Below are the code and all the weights of a small trained network. Each question names an input and a class and asks about switching units off, where a switched-off unit gives its printed mean instead of its output.

import numpy as np


def w(rows, s, z=0):
    codes = np.array(rows[::2]) - 128.0
    scale = np.full(codes.shape[1], s)
    scale[-1] = z or s
    return codes * scale


def norm(h):
    return h / np.sqrt((h * h).mean(-1, keepdims=True) + 1e-5)


def f(y):
    return y / 2 * (1 + np.tanh(0.7978845608 * (y + 0.044715 * y**3)))


def log_softmax(a):
    a = a - a.max(-1, keepdims=True)
    return a - np.log(np.exp(a).sum(-1, keepdims=True))


def net(x, mask):
    res = np.array(x, float).reshape(1, 7) / 4 @ E
    u = 0
    for l in range(4):
        y = f(norm(res) @ A[l][:, :-1].T + A[l][:, -1])
        res = res + np.where(mask[u : u + 5], y, B[l][:, -1]) @ B[l][:, :-1]
        u += 5
    return log_softmax(norm(res)[-1] @ U[:, :-1].T + U[:, -1])


A, B = {}, {}
E = w([
[86,69,93,177,205,165],'x0',
[32,148,167,160,81,118],'x1',
[163,189,184,188,172,135],'x2',
[121,87,158,117,172,3],'x3',
[148,126,85,182,85,104],'x4',
[127,131,131,128,127,127],'x5',
[124,128,126,129,128,127],'x6',
],0.0019)
A[0] = w([
[183,119,71,233,76,90,195],'0.n1',
[184,213,197,253,158,127,2],'0.n2',
[195,234,247,250,222,140,26],'0.n3',
[34,123,196,195,75,121,25],'0.n4',
[244,118,78,73,192,143,83],'0.n5',
],0.0033,0.0014)
B[0] = w([
[69,136,57,167,62,66,215],'0.n1',
[106,99,63,75,59,111,177],'0.n2',
[67,5,42,5,77,122,254],'0.n3',
[241,78,204,173,109,143,153],'0.n4',
[147,57,216,224,77,144,181],'0.n5',
],0.0029,0.0013)
A[1] = w([
[143,135,150,89,95,149,237],'1.n1',
[119,151,231,4,245,195,124],'1.n2',
[42,122,156,135,51,106,254],'1.n3',
[81,172,218,188,92,124,66],'1.n4',
[163,139,177,85,96,45,45],'1.n5',
],0.0035,0.00039)
B[1] = w([
[136,112,100,143,165,128,168],'1.n1',
[128,123,48,236,2,58,248],'1.n2',
[146,46,183,83,133,181,237],'1.n3',
[170,85,176,152,111,159,138],'1.n4',
[106,129,132,128,200,158,190],'1.n5',
],0.0036,0.0014)
A[2] = w([
[109,155,30,212,23,213,109],'2.n1',
[113,71,160,145,188,4,123],'2.n2',
[131,110,121,185,181,80,107],'2.n3',
[205,250,216,5,57,86,51],'2.n4',
[122,121,111,140,100,206,10],'2.n5',
],0.003,0.0011)
B[2] = w([
[124,166,158,104,137,81,252],'2.n1',
[141,206,121,103,123,161,198],'2.n2',
[100,207,135,144,112,107,134],'2.n3',
[41,64,26,253,215,151,152],'2.n4',
[141,157,133,124,182,99,132],'2.n5',
],0.0041,0.0023)
A[3] = w([
[88,106,118,147,226,184,77],'3.n1',
[138,185,102,116,79,253,103],'3.n2',
[212,104,83,127,138,120,92],'3.n3',
[119,98,174,85,163,59,253],'3.n4',
[230,107,113,144,151,127,92],'3.n5',
],0.0041,0.0012)
B[3] = w([
[119,137,52,230,94,93,112],'3.n1',
[178,168,162,106,254,57,210],'3.n2',
[44,100,231,102,114,165,157],'3.n3',
[202,190,138,135,196,192,253],'3.n4',
[68,132,193,158,83,175,125],'3.n5',
],0.0041,0.0012)
U = w([
[178,217,155,90,218,89,253],'0',
[97,119,58,224,136,118,192],'1',
[118,70,104,2,114,144,44],'2',
[133,92,239,153,94,193,2],'3',
[130,148,107,126,45,64,144],'4',
],0.0073,0.00047)

Each question gives the input, the list of numbers given to net, and the class t.
The units are the neurons (one row each of A and B). Each row of codes is followed by its name. A weight is (code - 128) times the scale printed after its matrix; where a second scale follows, it is the last column's (A, B and U).
mask holds one flag per neuron, layer by layer. A switched-off neuron (its flag False) gives its mean, the last column of its row in B, instead of its output. The means were averaged over made-up inputs and are rounded, as every weight is.
A unit's drop is (log p(t) with every unit on - log p(t) with that unit switched off) / (log p(t) with every unit on - log p(t) with every unit switched off).
The circuit of an input: a set's keep is (log p(t) with only the set's units on - log p(t) with every unit switched off) / (log p(t) with every unit on - log p(t) with every unit switched off). Starting from the 12 units with the biggest drops (on a tie, the unit counted first), units are removed one at a time, each time the one whose removal leaves the highest keep (on an exact tie, the one counted first), for as long as the keep stays at least 0.8.
circuit, biggest first: the units of the circuit, biggest drop first
k most important neurons: the k neurons with the biggest drops, biggest first
k most important neurons of layer l: the k neurons of layer l with the biggest drops, biggest first
input [6,2,7,-4,-7,3,1], class 2: 4 most important neurons => [0.n3, 2.n4, 0.n2, 1.n5]
input [-8,-6,6,-1,3,-6,2], class 1: circuit, biggest first => [2.n4]
input [-8,3,-4,-2,-8,-2,4], class 1: circuit, biggest first => [2.n4, 0.n3]
input [-5,7,-3,-8,6,-4,7], class 0: 4 most important neurons => [3.n2, 1.n2, 0.n5, 0.n3]
input [-2,-7,-2,2,6,0,8], class 3: 2 most important neurons => [0.n5, 1.n2]
input [-2,-5,8,-7,8,-7,-6], class 2: circuit, biggest first => [0.n3, 0.n2]
input [3,3,-2,0,-6,-5,-6], class 4: 2 most important neurons => [1.n2, 2.n4]
input [-6,5,-6,8,4,-6,7], class 0: 4 most important neurons => [3.n4, 1.n2, 0.n3, 1.n5]
input [-1,2,-6,7,0,3,4], class 0: circuit, biggest first => [3.n4, 0.n3]
input [4,7,-4,-1,-2,-5,6], class 3: 2 most important neurons of layer 0 => [0.n3, 0.n4]
input [7,-8,-6,2,-7,-8,-6], class 3: circuit, biggest first => [0.n5, 3.n3, 0.n3, 3.n5]
input [-8,4,-1,-2,5,-2,-1], class 1: circuit, biggest first => [2.n4, 1.n2]
input [4,4,-3,-7,7,-4,-6], class 0: 2 most important neurons => [3.n2, 1.n2]
input [0,-6,-5,6,-7,6,-3], class 4: circuit, biggest first => [1.n2, 0.n3, 3.n2]
input [6,-4,-1,-2,-7,-2,2], class 4: 3 most important neurons of layer 1 => [1.n2, 1.n5, 1.n3]
input [-7,-2,-7,1,0,-5,7], class 1: circuit, biggest first => [2.n4, 0.n3, 0.n2]
input [-8,-1,3,-5,-6,-4,-2], class 1: circuit, biggest first => [2.n4]
input [-7,-1,-2,6,-3,-7,3], class 1: 2 most important neurons => [2.n4, 0.n3]
input [4,-8,3,5,3,-4,-2], class 3: circuit, biggest first => [3.n5, 3.n3, 3.n2]
input [-6,-8,5,-3,-5,-5,1], class 3: 3 most important neurons => [0.n5, 1.n2, 3.n3]
